Here is a tiny trained network, its code and every weight. The questions are about switching its units off for an input and a target symbol, where a switched-off unit gives its printed mean instead of its output.

import numpy as np


def w(rows, s, z=0):
    codes = np.array(rows[::2]) - 128.0
    scale = np.full(codes.shape[1], s)
    scale[-1] = z or s
    return codes * scale


def f(y):
    return np.maximum(y, 0)


def softmax(a):
    e = np.exp(a - a.max(-1, keepdims=True))
    return e / e.sum(-1, keepdims=True)


def log_softmax(a):
    a = a - a.max(-1, keepdims=True)
    return a - np.log(np.exp(a).sum(-1, keepdims=True))


def net(x, mask):
    ids = ['ΔΘΠαβηλψ'.index(c) for c in x.split()]
    T = len(ids)
    res = E[ids] + P[:T]
    u = 0
    for l in range(3):
        q, k, v = (res @ M[l].T for M in (Q, K, V))
        z = softmax(np.where(np.tri(T) > 0, q @ k.T / 2**0.5, -1e9)) @ v
        res = res + np.where(mask[u], z, O[l][:, -1]) @ O[l][:, :-1]
        u += 1
        y = f(res @ A[l][:, :-1].T + A[l][:, -1])
        res = res + np.where(mask[u : u + 8], y, B[l][:, -1]) @ B[l][:, :-1]
        u += 8
    return log_softmax(res[-1] @ U[:, :-1].T + U[:, -1])


Q, K, V, O, A, B = {}, {}, {}, {}, {}, {}
E = w([
[133,124,75],'Δ',
[193,252,203],'Θ',
[120,123,87],'Π',
[179,81,118],'α',
[115,126,96],'β',
[55,214,115],'η',
[112,63,181],'λ',
[87,110,118],'ψ',
],0.019)
P = w([
[107,215,251],'0',
[112,188,206],'1',
[121,178,197],'2',
[112,148,137],'3',
[149,196,229],'4',
[155,202,239],'5',
[154,188,208],'6',
[123,116,122],'7',
[124,110,85],'8',
[182,230,203],'9',
[173,202,171],'10',
[163,169,132],'11',
[180,224,174],'12',
],0.0032)
Q[0] = w([
[70,213,2],'0.h0',
[212,45,160],'0.h0',
],0.0057)
K[0] = w([
[76,254,94],'0.h0',
[126,37,145],'0.h0',
],0.0088)
V[0] = w([
[137,244,205],'0.h0',
[255,193,122],'0.h0',
],0.007)
O[0] = w([
[150,142,5,233],'0.h0',
[111,130,90,3],'0.h0',
],0.013,0.0014)
A[0] = w([
[87,169,160,9],'0.n0',
[160,116,65,47],'0.n1',
[10,77,124,46],'0.n2',
[76,110,169,90],'0.n3',
[120,178,126,138],'0.n4',
[199,147,82,77],'0.n5',
[67,149,99,142],'0.n6',
[152,64,87,90],'0.n7',
],0.012,0.0015)
B[0] = w([
[102,98,139,168],'0.n0',
[105,99,205,221],'0.n1',
[152,156,233,253],'0.n2',
[169,89,213,223],'0.n3',
[173,149,115,197],'0.n4',
[112,43,152,238],'0.n5',
[157,254,143,248],'0.n6',
[204,196,173,198],'0.n7',
],0.0095,0.0033)
Q[1] = w([
[239,35,177],'1.h0',
[11,31,58],'1.h0',
],0.011)
K[1] = w([
[220,3,135],'1.h0',
[9,12,124],'1.h0',
],0.017)
V[1] = w([
[2,180,116],'1.h0',
[198,39,57],'1.h0',
],0.0075)
O[1] = w([
[1,38,21,12],'1.h0',
[117,159,240,1],'1.h0',
],0.0088,0.0039)
A[1] = w([
[40,58,120,243],'1.n0',
[135,252,114,243],'1.n1',
[162,47,161,79],'1.n2',
[137,216,117,171],'1.n3',
[123,105,185,152],'1.n4',
[80,47,194,127],'1.n5',
[88,137,98,1],'1.n6',
[115,55,94,32],'1.n7',
],0.012,0.0036)
B[1] = w([
[107,187,43,182],'1.n0',
[116,5,59,254],'1.n1',
[134,184,195,205],'1.n2',
[122,83,80,211],'1.n3',
[70,128,203,235],'1.n4',
[5,145,103,192],'1.n5',
[90,77,225,158],'1.n6',
[179,81,188,152],'1.n7',
],0.011,0.0098)
Q[2] = w([
[193,252,149],'2.h0',
[174,251,125],'2.h0',
],0.011)
K[2] = w([
[39,61,71],'2.h0',
[29,123,8],'2.h0',
],0.011)
V[2] = w([
[236,135,221],'2.h0',
[1,85,153],'2.h0',
],0.0046)
O[2] = w([
[124,51,188,173],'2.h0',
[188,253,128,255],'2.h0',
],0.0066,0.008)
A[2] = w([
[205,33,172,90],'2.n0',
[112,134,163,67],'2.n1',
[114,130,230,54],'2.n2',
[100,132,156,79],'2.n3',
[139,105,169,253],'2.n4',
[107,90,118,157],'2.n5',
[216,91,59,173],'2.n6',
[7,95,117,187],'2.n7',
],0.011,0.0066)
B[2] = w([
[212,171,80,199],'2.n0',
[112,116,82,168],'2.n1',
[125,56,40,248],'2.n2',
[105,154,105,164],'2.n3',
[66,147,243,204],'2.n4',
[143,149,121,170],'2.n5',
[9,42,163,203],'2.n6',
[226,189,159,224],'2.n7',
],0.014,0.019)
U = w([
[182,70,254,183],'Δ',
[108,37,119,3],'Θ',
[9,124,243,212],'Π',
[64,232,229,151],'α',
[85,123,119,110],'β',
[137,100,13,78],'η',
[27,174,111,67],'λ',
[150,181,46,190],'ψ',
],0.0067,0.0053)

Each question gives the input, a string of symbols that net reads in full, and the target symbol t.
The units are the heads (2 rows each of Q, K, V and O) and the neurons (one row each of A and B). Each row of codes is followed by its name. A weight is (code - 128) times the scale printed after its matrix; where a second scale follows, it is the last column's (O, A, B and U).
mask holds one flag per unit, layer by layer, with each layer's heads first. A switched-off unit (its flag False) gives its mean, the last column of its rows in O or B, instead of its output. The means were averaged over made-up inputs and are rounded, as every weight is.
A unit's drop is (log p(t) with every unit on - log p(t) with that unit switched off) / (log p(t) with every unit on - log p(t) with every unit switched off).
The circuit of an input: a set's keep is (log p(t) with only the set's units on - log p(t) with every unit switched off) / (log p(t) with every unit on - log p(t) with every unit switched off). Starting from the 12 units with the biggest drops (on a tie, the unit counted first), units are removed one at a time, each time the one whose removal leaves the highest keep (on an exact tie, the one counted first), for as long as the keep stays at least 0.8.
circuit, biggest first: the units of the circuit, biggest drop first
top k neurons: the k neurons with the biggest drops, biggest first
top k neurons in layer l: the k neurons of layer l with the biggest drops, biggest first
input λ ψ Θ Θ ψ ψ α λ ψ ψ Θ β, target Θ: top 4 neurons in layer 0 : [0.n6; 0.n7; 0.n4; 0.n3]
input ψ Π ψ ψ Π λ Π, target Π: circuit, biggest first : [2.n0]
input λ Θ ψ β ψ α Δ ψ β Θ, target Θ: top 2 neurons : [2.n6; 2.n0]
input ψ ψ α α ψ η ψ ψ ψ ψ α, target α: circuit, biggest first : [2.h0; 1.n1; 2.n2]
input Π ψ α ψ Δ, target Δ: top 3 neurons in layer 1 : [1.n2; 1.n0; 1.n5]
input Θ ψ β ψ ψ Π α Δ ψ η Δ η, target Δ: circuit, biggest first : [2.n7; 2.h0; 1.n1]
input Θ η ψ ψ β ψ λ α Π ψ Θ, target Θ: top 3 neurons : [0.n1; 2.n6; 1.n1]
input λ α ψ ψ ψ Δ λ λ ψ Δ, target Π: circuit, biggest first : [2.n2; 2.n7]
input λ η β ψ ψ, target ψ: top 3 neurons in layer 2 : [2.n4; 2.n2; 2.n6]
input α λ α ψ Θ Δ, target Θ: circuit, biggest first : [1.n4; 2.n6; 1.h0]
input ψ ψ β Δ ψ ψ Δ λ β, target Π: top 2 neurons : [1.n5; 2.n2]
input Δ Δ Δ β ψ Π ψ β ψ ψ ψ ψ, target α: circuit, biggest first : [2.n2; 2.n6]
input β Θ β, target Θ: circuit, biggest first : [0.n6; 2.n6; 1.n1; 0.h0]
input Δ ψ α ψ ψ α ψ ψ Π Δ Π, target Δ: circuit, biggest first : [1.n5; 1.h0]
input Θ β ψ α ψ Θ λ ψ Π β λ Δ, target Π: top 4 neurons in layer 1 : [1.n5; 1.n4; 1.n2; 1.n1]
input ψ Θ α Π Θ Π, target Θ: circuit, biggest first : [0.n7; 2.n6; 0.h0; 1.n1]
input Δ Θ ψ λ ψ Δ λ λ α β λ β β, target Π: top 4 neurons in layer 0 : [0.n3; 0.n5; 0.n1; 0.n2]
input ψ Δ λ ψ ψ Π α ψ λ η, target η: top 2 neurons : [2.n4; 1.n1]
input Θ β ψ Π, target Θ: top 2 neurons in layer 0 : [0.n6; 0.n7]
input ψ η α Δ ψ ψ ψ Δ ψ Π β α η, target Δ: top 3 neurons : [2.n7; 2.n2; 1.n6]
input α Δ ψ η Δ α λ ψ ψ ψ Δ ψ λ, target λ: top 3 neurons : [2.n2; 1.n1; 1.n2]
input ψ ψ α α ψ Θ α Θ ψ, target Θ: top 3 neurons in layer 2 : [2.n6; 2.n0; 2.n4]
input λ α ψ α ψ η α α ψ, target ψ: top 3 neurons in layer 0 : [0.n6; 0.n2; 0.n3]
input λ ψ Δ ψ η α Θ ψ β Δ, target Δ: top 3 neurons : [0.n5; 0.n1; 2.n0]
